Look-ups in named tables: a row name and a column name give one cell, copied from the table.

duz =
fields: rem, lezog, depilo, sur, lofabi, fid, pif, rudas, sadi
bab: [209, 182, 112, 93, 218, 44, 57, 159, 214]
mupit: [233, 199, 103, 36, 159, 41, 111, 152, 148]
gil: [109, 131, 65, 172, 214, 157, 28, 94, 120]
ledifo: [93, 132, 51, 132, 215, 155, 97, 44, 115]
zabeb: [104, 143, 133, 98, 141, 132, 139, 244, 141]
zez: [101, 117, 173, 112, 13, 126, 48, 107, 99]

What is the lezog of gil in duz? 131
What is the rem of gil in duz? 109
What is the sadi of zez in duz? 99
What is the rem of zez in duz? 101
What is the lezog of zabeb in duz? 143
What is the lezog of mupit in duz? 199
What is the fid of zabeb in duz? 132
What is the lezog of zez in duz? 117
What is the sur of zabeb in duz? 98

radam.tsv
	noluvi	godosom	foni	ged
palona	4.05	5.80	3.33	1.72
zaz	6.81	5.76	7.73	9.45
vazisu	7.96	7.65	7.12	0.65
kufer	7.35	8.34	8.02	0.58

zaz, foni: 7.73
kufer, ged: 0.58
vazisu, noluvi: 7.96
palona, noluvi: 4.05
kufer, noluvi: 7.35
vazisu, ged: 0.65
palona, foni: 3.33
zaz, ged: 9.45
vazisu, foni: 7.12
kufer, foni: 8.02
vazisu, godosom: 7.65
kufer, godosom: 8.34
Row with the largest foni: kufer

Table garedeg
	zozev	buk
biv	39.5	67.5
tuk	38.0	65.4
dul	54.7	73.8
kor	48.0	69.7
surume	57.5	71.8
vokar	27.8	7.7
vepubid	61.2	32.9
tos	48.6	68.2
giz	83.2	76.2
fofotu	25.5	11.0
tera	21.0	8.3

zozev of tera = 21.0
buk of giz = 76.2
zozev of vokar = 27.8
zozev of dul = 54.7
buk of vepubid = 32.9
zozev of vepubid = 61.2

vomekiv:
        lugupaf    pobu  zazam   beruz   nalo  duvarog     gur     nit  nipunuv
vukobi   -2.053   1.334  8.152  -6.283  1.487    1.584   0.847   1.038    5.819
gor      -3.392   1.918  7.105  -6.680  0.385   -1.467   2.784   0.829    4.439
sev      -1.019  -8.755  1.812  -0.885  4.547   -5.000  -1.337  -2.251   -1.377

gor, lugupaf: -3.392
vukobi, zazam: 8.152
vukobi, nalo: 1.487
sev, nalo: 4.547
sev, lugupaf: -1.019
vukobi, beruz: -6.283
gor, nalo: 0.385
vukobi, nipunuv: 5.819
sev, gur: -1.337
gor, pobu: 1.918
vukobi, gur: 0.847
sev, duvarog: -5.000

Table fumuv
         pibuk  dalonu  gatimer  lorid  kugodaz  zeg  zur  gepop
nebimut    0.4     0.5      0.3    0.3      0.3  0.6  0.6    0.3
guv        0.2     0.4      0.3    0.3      0.3  0.4  0.4    0.2
paze       0.2     0.4      0.3    0.3      0.3  0.4  0.5    0.3
sakivus    0.8     0.7      0.8    0.8      0.7  0.7  0.6    0.8
leto       0.8     0.7      0.8    0.8      0.8  0.6  0.6    0.7
bapus      0.8     0.7      0.7    0.7      0.7  0.7  0.7    0.7
bazef      0.7     0.7      0.7    0.7      0.8  0.7  0.7    0.7
fakorim    0.8     0.7      0.6    0.6      0.7  0.8  0.7    0.7
gekivev    0.3     0.4      0.3    0.4      0.3  0.4  0.4    0.3
gav        0.4     0.7      0.4    0.3      0.4  0.7  0.7    0.3
tas        0.9     0.7      0.8    0.8      0.8  0.7  0.7    0.7
mezo       0.5     0.8      0.5    0.4      0.5  0.9  0.9    0.4
ritenim    0.3     0.4      0.3    0.4      0.3  0.3  0.4    0.3
potidiv    0.3     0.3      0.3    0.4      0.4  0.4  0.3    0.4

pibuk of potidiv is 0.3
kugodaz of gekivev is 0.3
gatimer of paze is 0.3
pibuk of gav is 0.4
dalonu of gav is 0.7
kugodaz of bapus is 0.7
kugodaz of ritenim is 0.3

